Here is a tiny trained network, its code and every weight. The questions are about switching its units off for an input and a target symbol, where a switched-off unit gives its printed mean instead of its output.

import numpy as np


def w(rows, s, z=0):
    codes = np.array(rows[::2]) - 128.0
    scale = np.full(codes.shape[1], s)
    scale[-1] = z or s
    return codes * scale


def f(y):
    return y / 2 * (1 + np.tanh(0.7978845608 * (y + 0.044715 * y**3)))


def softmax(a):
    e = np.exp(a - a.max(-1, keepdims=True))
    return e / e.sum(-1, keepdims=True)


def log_softmax(a):
    a = a - a.max(-1, keepdims=True)
    return a - np.log(np.exp(a).sum(-1, keepdims=True))


def net(x, mask):
    ids = ['δεηλμφψ'.index(c) for c in x.split()]
    T = len(ids)
    res = E[ids] + P[:T]
    u = 0
    for l in range(2):
        r = res
        for j in range(2):
            rows = slice(3 * j, 3 * j + 3)
            q, k, v = (r @ M[l][rows].T for M in (Q, K, V))
            z = softmax(np.where(np.tri(T) > 0, q @ k.T / 3**0.5, -1e9)) @ v
            o = O[l][rows]
            res = res + np.where(mask[u + j], z, o[:, -1]) @ o[:, :-1]
        u += 2
        y = f(res @ A[l][:, :-1].T + A[l][:, -1])
        res = res + np.where(mask[u : u + 16], y, B[l][:, -1]) @ B[l][:, :-1]
        u += 16
    return log_softmax(res[-1] @ U[:, :-1].T + U[:, -1])


Q, K, V, O, A, B = {}, {}, {}, {}, {}, {}
E = w([
[112,153,176,195,88,137],'δ',
[136,67,148,136,78,67],'ε',
[105,80,167,144,184,254],'η',
[166,162,52,55,176,115],'λ',
[164,163,41,46,177,119],'μ',
[128,161,13,95,99,139],'φ',
[132,63,121,80,165,127],'ψ',
],0.0095)
P = w([
[250,111,91,205,82,181],'0',
[227,102,68,183,123,169],'1',
[209,112,78,157,145,152],'2',
[190,118,93,138,157,142],'3',
[170,125,101,119,162,129],'4',
[152,129,111,107,165,119],'5',
[134,132,120,95,164,110],'6',
[115,133,125,80,163,107],'7',
[95,132,128,68,158,101],'8',
[77,133,133,54,155,97],'9',
[57,129,138,36,147,94],'10',
[38,131,141,17,146,98],'11',
[5,130,137,2,129,102],'12',
[52,142,153,54,165,65],'13',
],0.0059)
Q[0] = w([
[119,120,179,184,116,138],'L0H0',
[143,153,45,53,170,118],'L0H0',
[107,89,229,216,79,156],'L0H0',
[208,206,46,31,199,60],'L0H1',
[87,62,244,228,56,147],'L0H1',
[131,165,44,72,182,177],'L0H1',
],0.011)
K[0] = w([
[209,127,105,168,89,119],'L0H0',
[42,134,153,88,155,124],'L0H0',
[218,112,107,175,98,126],'L0H0',
[29,144,118,88,97,60],'L0H1',
[237,126,108,177,147,187],'L0H1',
[2,109,182,100,126,120],'L0H1',
],0.0092)
V[0] = w([
[83,43,205,105,186,163],'L0H0',
[82,61,187,184,119,208],'L0H0',
[39,63,190,77,181,166],'L0H0',
[78,249,108,159,2,54],'L0H1',
[120,239,109,185,32,187],'L0H1',
[83,43,221,97,182,66],'L0H1',
],0.0051)
O[0] = w([
[119,64,94,95,118,159,114],'L0H0',
[155,83,154,66,27,208,63],'L0H0',
[107,66,101,79,152,143,106],'L0H0',
[146,206,130,3,77,121,1],'L0H1',
[139,164,197,87,76,131,57],'L0H1',
[103,136,74,139,177,178,72],'L0H1',
],0.0066,0.0027)
A[0] = w([
[108,135,195,201,102,118,218],'L0N0',
[111,94,31,95,212,192,252],'L0N1',
[156,142,44,128,188,97,183],'L0N2',
[98,105,204,138,134,116,201],'L0N3',
[200,150,102,106,131,25,209],'L0N4',
[173,235,132,63,126,69,156],'L0N5',
[121,106,196,254,142,158,188],'L0N6',
[102,159,185,158,99,104,179],'L0N7',
[192,115,119,89,133,189,174],'L0N8',
[162,220,82,57,159,71,151],'L0N9',
[132,174,171,140,93,90,170],'L0N10',
[144,55,123,81,98,65,241],'L0N11',
[111,70,108,107,141,67,207],'L0N12',
[176,241,104,35,134,76,146],'L0N13',
[93,77,120,75,139,89,223],'L0N14',
[186,44,171,179,66,17,232],'L0N15',
],0.0066,0.0041)
B[0] = w([
[124,120,187,196,93,131,152],'L0N0',
[124,85,89,119,202,190,255],'L0N1',
[139,119,48,139,221,130,198],'L0N2',
[106,69,227,183,128,120,148],'L0N3',
[149,148,115,107,207,3,184],'L0N4',
[103,209,177,27,197,86,154],'L0N5',
[137,182,197,176,75,161,168],'L0N6',
[109,126,190,197,119,114,133],'L0N7',
[163,95,132,39,120,202,148],'L0N8',
[125,189,82,57,194,101,177],'L0N9',
[110,130,196,171,143,90,131],'L0N10',
[129,10,110,99,112,51,181],'L0N11',
[119,42,108,136,157,77,182],'L0N12',
[123,191,134,18,187,109,167],'L0N13',
[102,24,99,106,154,90,184],'L0N14',
[150,73,169,180,66,60,173],'L0N15',
],0.0054,0.0079)
Q[1] = w([
[131,157,253,211,31,208],'L1H0',
[75,130,123,131,182,149],'L1H0',
[98,144,219,211,39,188],'L1H0',
[68,170,230,160,89,197],'L1H1',
[205,42,93,127,29,54],'L1H1',
[104,192,191,143,64,73],'L1H1',
],0.0047)
K[1] = w([
[244,137,121,133,129,146],'L1H0',
[33,126,111,96,147,137],'L1H0',
[255,136,124,127,131,137],'L1H0',
[155,161,137,143,132,156],'L1H1',
[194,100,110,122,112,71],'L1H1',
[135,158,137,153,100,104],'L1H1',
],0.0093)
V[1] = w([
[154,168,92,9,144,193],'L1H0',
[134,59,128,123,98,2],'L1H0',
[112,118,62,57,110,201],'L1H0',
[70,112,167,154,91,212],'L1H1',
[115,128,193,198,66,140],'L1H1',
[116,141,30,47,157,164],'L1H1',
],0.005)
O[1] = w([
[161,70,100,158,141,45,123],'L1H0',
[68,204,68,181,149,208,212],'L1H0',
[142,162,140,168,117,2,116],'L1H0',
[67,156,159,128,187,57,18],'L1H1',
[57,113,144,102,174,128,1],'L1H1',
[182,183,86,142,87,96,199],'L1H1',
],0.0056,0.0062)
A[1] = w([
[130,131,89,59,145,209,157],'L1N0',
[132,239,142,39,141,27,117],'L1N1',
[37,121,208,110,147,141,161],'L1N2',
[149,157,146,200,81,202,187],'L1N3',
[111,186,97,87,146,220,128],'L1N4',
[177,113,140,187,59,213,165],'L1N5',
[187,90,49,158,127,130,202],'L1N6',
[167,171,75,170,126,84,107],'L1N7',
[80,96,111,169,184,126,241],'L1N8',
[30,82,156,131,194,120,157],'L1N9',
[165,110,158,180,22,73,170],'L1N10',
[146,132,139,163,93,210,160],'L1N11',
[203,90,130,69,96,104,221],'L1N12',
[145,254,60,146,123,175,75],'L1N13',
[143,119,101,56,136,204,151],'L1N14',
[92,137,157,141,145,125,252],'L1N15',
],0.006,0.0026)
B[1] = w([
[140,84,168,118,71,208,200],'L1N0',
[148,234,186,1,115,61,204],'L1N1',
[108,104,80,216,162,94,165],'L1N2',
[198,73,170,144,84,111,153],'L1N3',
[100,141,141,101,63,237,164],'L1N4',
[213,105,193,82,75,79,157],'L1N5',
[137,67,106,203,130,133,254],'L1N6',
[162,160,63,200,146,86,182],'L1N7',
[71,90,130,144,181,121,200],'L1N8',
[60,161,60,164,207,74,174],'L1N9',
[172,78,176,105,67,223,150],'L1N10',
[205,96,172,142,64,94,145],'L1N11',
[194,57,192,122,69,115,185],'L1N12',
[49,202,45,170,155,162,183],'L1N13',
[160,80,190,104,61,204,187],'L1N14',
[115,87,123,158,144,123,147],'L1N15',
],0.0052,0.0085)
U = w([
[147,171,113,146,148,90,10],'δ',
[116,172,180,63,158,54,111],'ε',
[149,178,94,158,138,72,20],'η',
[31,94,81,203,227,135,249],'λ',
[60,177,94,144,94,199,6],'μ',
[104,143,181,26,107,163,127],'φ',
[235,58,171,146,1,169,215],'ψ',
],0.0058,0.0022)

Each question gives the input, a string of symbols that net reads in full, and the target symbol t.
The units are the heads (3 rows each of Q, K, V and O) and the neurons (one row each of A and B). Each row of codes is followed by its name. A weight is (code - 128) times the scale printed after its matrix; where a second scale follows, it is the last column's (O, A, B and U).
mask holds one flag per unit, layer by layer, with each layer's heads first. A switched-off unit (its flag False) gives its mean, the last column of its rows in O or B, instead of its output. The means were averaged over made-up inputs and are rounded, as every weight is.
A unit's drop is (log p(t) with every unit on - log p(t) with that unit switched off) / (log p(t) with every unit on - log p(t) with every unit switched off).
most important unit: the unit with the biggest drop
top k neurons: the k neurons with the biggest drops, biggest first
top k neurons in layer l: the k neurons of layer l with the biggest drops, biggest first
which heads matter: for each layer, one digit per head in row order, 1 if its drop is at least 0.15 and else 0, layers parted by /
input δ μ μ λ ψ η δ δ ε μ μ μ, target η: which heads matter : 11 / 11
input μ λ λ η ψ λ η λ μ λ μ η λ, target ψ: most important unit : L1H1
input η η φ φ μ λ ψ δ ψ μ ψ δ ε, target ψ: which heads matter : 01 / 00
input ε λ ψ δ λ μ μ η δ φ μ μ φ, target η: which heads matter : 10 / 11
input μ φ ε ε ε φ, target μ: which heads matter : 00 / 10
input δ ψ ψ η μ ε η ε δ η δ μ, target φ: which heads matter : 01 / 00
input φ δ η φ, target ψ: which heads matter : 10 / 10
input φ η δ λ, target φ: top 2 neurons in layer 0 : (L0N5, L0N13)
input μ λ η η μ μ ψ μ μ ψ ψ η ε, target ψ: top 2 neurons : (L1N10, L0N2)
input μ λ λ φ μ ψ ψ η ε η μ, target ψ: which heads matter : 10 / 01
input μ μ μ λ φ ε η, target ψ: which heads matter : 00 / 00
input φ η μ ψ, target ψ: which heads matter : 00 / 01
input λ η ε λ ψ ε λ μ δ, target ψ: top 2 neurons in layer 1 : (L1N10, L1N3)
input ψ ψ ψ δ ε δ φ μ, target ε: which heads matter : 11 / 00
input ψ ε ε δ η δ δ μ μ ε μ μ φ, target η: which heads matter : 11 / 11
input ε μ δ μ, target φ: which heads matter : 01 / 10
input μ η λ ε φ, target μ: top 2 neurons in layer 1 : (L1N13, L1N4)
input μ μ δ η ψ φ ε μ μ φ δ λ, target φ: top 2 neurons : (L0N3, L0N7)
input φ ε η φ η λ μ μ ψ λ μ λ, target η: top neuron in layer 0 : (L0N9)
input ψ η η ε ψ φ λ, target ε: most important unit : L1N1
input ψ φ λ, target ε: top 4 neurons in layer 0 : (L0N5, L0N13, L0N4, L0N9)
input μ ε φ λ λ ε ψ μ ψ ε, target λ: top 2 neurons in layer 0 : (L0N15, L0N11)
input η μ λ ψ η λ, target ψ: top 4 neurons in layer 1 : (L1N12, L1N9, L1N14, L1N0)
input ψ ψ ε δ φ η μ η φ η η φ φ, target ε: top 2 neurons : (L1N1, L0N13)
